Here is a tiny trained network, its code and every weight. The questions are about switching its units off for an input and a class, where a switched-off unit gives its printed mean instead of its output.

import numpy as np


def w(rows, s, z=0):
    codes = np.array(rows[::2]) - 128.0
    scale = np.full(codes.shape[1], s)
    scale[-1] = z or s
    return codes * scale


def norm(h):
    return h / np.sqrt((h * h).mean(-1, keepdims=True) + 1e-5)


def f(y):
    return np.maximum(y, 0)


def log_softmax(a):
    a = a - a.max(-1, keepdims=True)
    return a - np.log(np.exp(a).sum(-1, keepdims=True))


def net(x, mask):
    res = np.array(x, float).reshape(1, 4) / 4 @ E
    u = 0
    for l in range(2):
        y = f(norm(res) @ A[l][:, :-1].T + A[l][:, -1])
        res = res + np.where(mask[u : u + 4], y, B[l][:, -1]) @ B[l][:, :-1]
        u += 4
    return log_softmax(norm(res)[-1] @ U[:, :-1].T + U[:, -1])


A, B = {}, {}
E = w([
[186,160,157,94,91,174,118,150,185],'x0',
[172,183,118,107,88,189,138,158,181],'x1',
[129,130,122,126,139,135,119,139,124],'x2',
[100,66,119,72,173,101,187,253,214],'x3',
],0.0041)
A[0] = w([
[155,87,240,82,138,91,70,111,114,98],'0.n0',
[148,100,74,37,182,53,162,252,211,99],'0.n1',
[210,227,155,68,93,205,30,110,181,80],'0.n2',
[44,186,172,241,132,165,57,16,40,252],'0.n3',
],0.0034,0.0018)
B[0] = w([
[182,141,40,117,85,138,204,177,108,146],'0.n0',
[100,105,86,71,91,70,151,82,2,220],'0.n1',
[79,117,98,195,113,97,137,218,126,198],'0.n2',
[178,66,53,17,45,192,173,97,130,254],'0.n3',
],0.0049,0.0064)
A[1] = w([
[35,3,163,166,227,34,198,149,120,7],'1.n0',
[199,138,97,162,45,186,197,170,200,206],'1.n1',
[149,182,78,97,57,83,241,254,104,11],'1.n2',
[247,221,167,195,50,246,30,87,237,82],'1.n3',
],0.0038,0.0014)
B[1] = w([
[114,208,226,220,202,46,118,183,149,197],'1.n0',
[145,197,189,137,213,249,77,188,190,233],'1.n1',
[160,82,45,103,89,172,162,39,93,253],'1.n2',
[50,206,253,168,143,70,62,227,233,187],'1.n3',
],0.0058,0.0054)
U = w([
[104,48,31,100,83,18,195,42,44,40],'0',
[188,133,63,50,73,189,143,158,224,35],'1',
[51,211,215,216,235,3,82,205,246,254],'2',
],0.0053,0.0028)

Each question gives the input, the list of numbers given to net, and the class t.
The units are the neurons (one row each of A and B). Each row of codes is followed by its name. A weight is (code - 128) times the scale printed after its matrix; where a second scale follows, it is the last column's (A, B and U).
mask holds one flag per neuron, layer by layer. A switched-off neuron (its flag False) gives its mean, the last column of its row in B, instead of its output. The means were averaged over made-up inputs and are rounded, as every weight is.
A unit's drop is (log p(t) with every unit on - log p(t) with that unit switched off) / (log p(t) with every unit on - log p(t) with every unit switched off).
The circuit of an input: a set's keep is (log p(t) with only the set's units on - log p(t) with every unit switched off) / (log p(t) with every unit on - log p(t) with every unit switched off). Starting from all 8 units, units are removed one at a time, each time the one whose removal leaves the highest keep (on an exact tie, the one counted first), for as long as the keep stays at least 0.8.
units of the circuit, in order: the units of the circuit, biggest drop first
top k neurons: the k neurons with the biggest drops, biggest first
k most important neurons of layer l: the k neurons of layer l with the biggest drops, biggest first
drop of u: that unit's drop, to one decimal
input [5,7,1,-8], class 2: most important neuron of layer 1 : [1.n3]
input [1,2,-4,-7], class 2: top 3 neurons : [0.n1, 1.n3, 1.n2]
input [-3,8,7,1], class 0: 2 most important neurons of layer 0 : [0.n1, 0.n3]
input [-8,3,-3,-2], class 1: units of the circuit, in order : [0.n3, 0.n1]
input [2,6,5,-2], class 2: units of the circuit, in order : [1.n3, 0.n3]
input [5,-1,5,8], class 0: units of the circuit, in order : [0.n1, 1.n1, 1.n2]
input [4,-5,3,1], class 0: top 2 neurons : [0.n0, 0.n3]
input [5,-5,-8,8], class 0: top 3 neurons : [0.n1, 1.n1, 1.n3]
input [-8,1,-2,-6], class 1: top 3 neurons : [0.n3, 0.n1, 1.n0]
input [1,-5,3,-6], class 1: top 3 neurons : [0.n3, 0.n1, 1.n2]
input [-1,-4,0,4], class 2: top 2 neurons : [0.n3, 1.n0]
input [-2,2,-2,-7], class 1: units of the circuit, in order : [0.n3, 0.n1, 1.n2]
input [-3,-4,4,3], class 2: top 2 neurons : [0.n3, 1.n0]
input [-5,-3,-1,2], class 2: top 2 neurons : [1.n0, 0.n3]
input [-6,7,1,7], class 0: units of the circuit, in order : [0.n1, 1.n1]
input [4,7,7,-2], class 2: top neuron : [1.n3]
input [-1,7,-8,8], class 0: 3 most important neurons of layer 1 : [1.n2, 1.n3, 1.n1]
input [4,-7,1,8], class 0: top 4 neurons : [0.n1, 1.n1, 1.n3, 1.n2]
input [6,3,-1,-7], class 2: top 2 neurons : [1.n3, 0.n1]
input [3,5,1,-5], class 2: top 2 neurons : [1.n3, 0.n1]
input [6,5,8,-8], class 2: drop of 1.n3 : 0.6
input [8,5,-8,-3], class 2: drop of 1.n3 : 0.2
input [1,0,1,7], class 0: drop of 0.n1 : 1.2
